Here is a tiny trained network, its code and every weight. The questions are about switching its units off for an input and a target symbol, where a switched-off unit gives its printed mean instead of its output.

import numpy as np


def w(rows, s, z=0):
    codes = np.array(rows[::2]) - 128.0
    scale = np.full(codes.shape[1], s)
    scale[-1] = z or s
    return codes * scale


def norm(h):
    return h / np.sqrt((h * h).mean(-1, keepdims=True) + 1e-5)


def f(y):
    return np.maximum(y, 0)


def softmax(a):
    e = np.exp(a - a.max(-1, keepdims=True))
    return e / e.sum(-1, keepdims=True)


def log_softmax(a):
    a = a - a.max(-1, keepdims=True)
    return a - np.log(np.exp(a).sum(-1, keepdims=True))


def net(x, mask):
    ids = ['ΔΘΩαεητ'.index(c) for c in x.split()]
    T = len(ids)
    res = E[ids] + P[:T]
    q, k, v = (norm(res) @ M[0].T for M in (Q, K, V))
    z = softmax(np.where(np.tri(T) > 0, q @ k.T / 2**0.5, -1e9)) @ v
    res = res + np.where(mask[0], z, O[0][:, -1]) @ O[0][:, :-1]
    y = f(norm(res) @ A[0][:, :-1].T + A[0][:, -1])
    res = res + np.where(mask[1:17], y, B[0][:, -1]) @ B[0][:, :-1]
    return log_softmax(norm(res)[-1] @ U[:, :-1].T + U[:, -1])


Q, K, V, O, A, B = {}, {}, {}, {}, {}, {}
E = w([
[110,144,90,152,126],'Δ',
[56,180,111,158,73],'Θ',
[148,125,111,156,111],'Ω',
[130,112,99,127,204],'α',
[148,108,130,82,104],'ε',
[90,138,185,248,181],'η',
[134,155,97,95,50],'τ',
],0.016)
P = w([
[163,3,141,208,94],'0',
[108,59,138,128,137],'1',
[131,149,157,147,133],'2',
[110,155,114,114,170],'3',
[194,158,184,149,135],'4',
[96,63,50,126,165],'5',
[169,193,241,124,138],'6',
[96,94,28,121,160],'7',
[162,252,192,74,218],'8',
[144,144,95,140,139],'9',
],0.0064)
Q[0] = w([
[115,201,253,146,107],'h0',
[202,158,45,145,93],'h0',
],0.012)
K[0] = w([
[55,28,2,109,116],'h0',
[120,253,125,23,207],'h0',
],0.007)
V[0] = w([
[184,106,254,217,148],'h0',
[212,142,49,184,123],'h0',
],0.0056)
O[0] = w([
[154,182,200,122,107,172],'h0',
[129,149,1,133,74,253],'h0',
],0.0095,0.0028)
A[0] = w([
[71,134,48,2,145,199],'n0',
[178,46,85,111,93,109],'n1',
[98,230,154,197,181,251],'n2',
[192,212,67,75,114,162],'n3',
[73,67,178,128,237,185],'n4',
[201,101,221,109,99,191],'n5',
[162,50,134,143,180,188],'n6',
[153,103,112,106,203,179],'n7',
[138,109,68,210,130,221],'n8',
[179,50,82,18,154,145],'n9',
[96,9,84,175,145,153],'n10',
[112,210,179,129,122,136],'n11',
[138,55,96,93,154,63],'n12',
[8,131,160,132,86,4],'n13',
[111,75,79,112,151,65],'n14',
[88,166,208,142,236,76],'n15',
],0.0086,0.0026)
B[0] = w([
[206,146,179,157,100,195],'n0',
[81,162,94,152,163,184],'n1',
[111,102,174,62,110,239],'n2',
[146,77,111,181,131,227],'n3',
[218,146,101,254,73,164],'n4',
[86,89,109,66,153,160],'n5',
[151,201,108,69,66,158],'n6',
[107,221,125,80,105,151],'n7',
[133,128,194,94,140,254],'n8',
[126,175,162,164,145,174],'n9',
[97,135,169,78,170,184],'n10',
[134,21,54,113,198,164],'n11',
[153,174,96,156,123,144],'n12',
[40,146,86,21,124,149],'n13',
[206,134,108,139,204,146],'n14',
[111,79,184,205,102,169],'n15',
],0.0063,0.0078)
U = w([
[192,12,143,64,135,58],'Δ',
[61,228,155,30,69,253],'Θ',
[137,131,53,183,208,46],'Ω',
[151,255,112,143,216,5],'α',
[164,193,190,74,142,2],'ε',
[118,146,254,219,146,166],'η',
[234,135,62,188,31,149],'τ',
],0.0067,0.0018)

Each question gives the input, a string of symbols that net reads in full, and the target symbol t.
The units are the heads (2 rows each of Q, K, V and O) and the neurons (one row each of A and B). Each row of codes is followed by its name. A weight is (code - 128) times the scale printed after its matrix; where a second scale follows, it is the last column's (O, A, B and U).
mask holds one flag per unit, heads first, then neurons. A switched-off unit (its flag False) gives its mean, the last column of its rows in O or B, instead of its output. The means were averaged over made-up inputs and are rounded, as every weight is.
A unit's drop is (log p(t) with every unit on - log p(t) with that unit switched off) / (log p(t) with every unit on - log p(t) with every unit switched off).
The circuit of an input: a set's keep is (log p(t) with only the set's units on - log p(t) with every unit switched off) / (log p(t) with every unit on - log p(t) with every unit switched off). Starting from the 12 units with the biggest drops (on a tie, the unit counted first), units are removed one at a time, each time the one whose removal leaves the highest keep (on an exact tie, the one counted first), for as long as the keep stays at least 0.8.
units of the circuit, in order: the units of the circuit, biggest drop first
most important unit: the unit with the biggest drop
k most important neurons: the k neurons with the biggest drops, biggest first
drop of u: that unit's drop, to one decimal
input Ω α ε τ ε Δ Ω, target Ω: 2 most important neurons => [n2; n0]
input Ω η α, target η: most important unit => n15
input α ε η ε Ω Ω Δ, target τ: units of the circuit, in order => [h0; n10]
input Ω Δ ε τ τ Ω η Ω Ω, target τ: units of the circuit, in order => [h0; n10]
input ε Θ Ω ε ε, target Θ: 2 most important neurons => [n5; n6]
input τ Θ η Δ, target Δ: 2 most important neurons => [n11; n2]
input ε η Ω Ω ε η ε, target Δ: 2 most important neurons => [n5; n11]
input ε Ω ε τ Ω, target α: 2 most important neurons => [n2; n1]
input τ η Ω Ω Ω η Δ ε α Ω, target η: 2 most important neurons => [n8; n11]
input η Δ η α, target η: drop of n8 => 0.0
input ε α η ε Δ Δ α Ω, target η: drop of n2 => 0.1
input α η Δ ε Ω, target Θ: drop of n4 => 0.1
input Θ ε Ω η Ω ε Ω, target Θ: drop of n8 => -0.1
input Ω Θ τ Ω, target α: most important neuron => [n10]
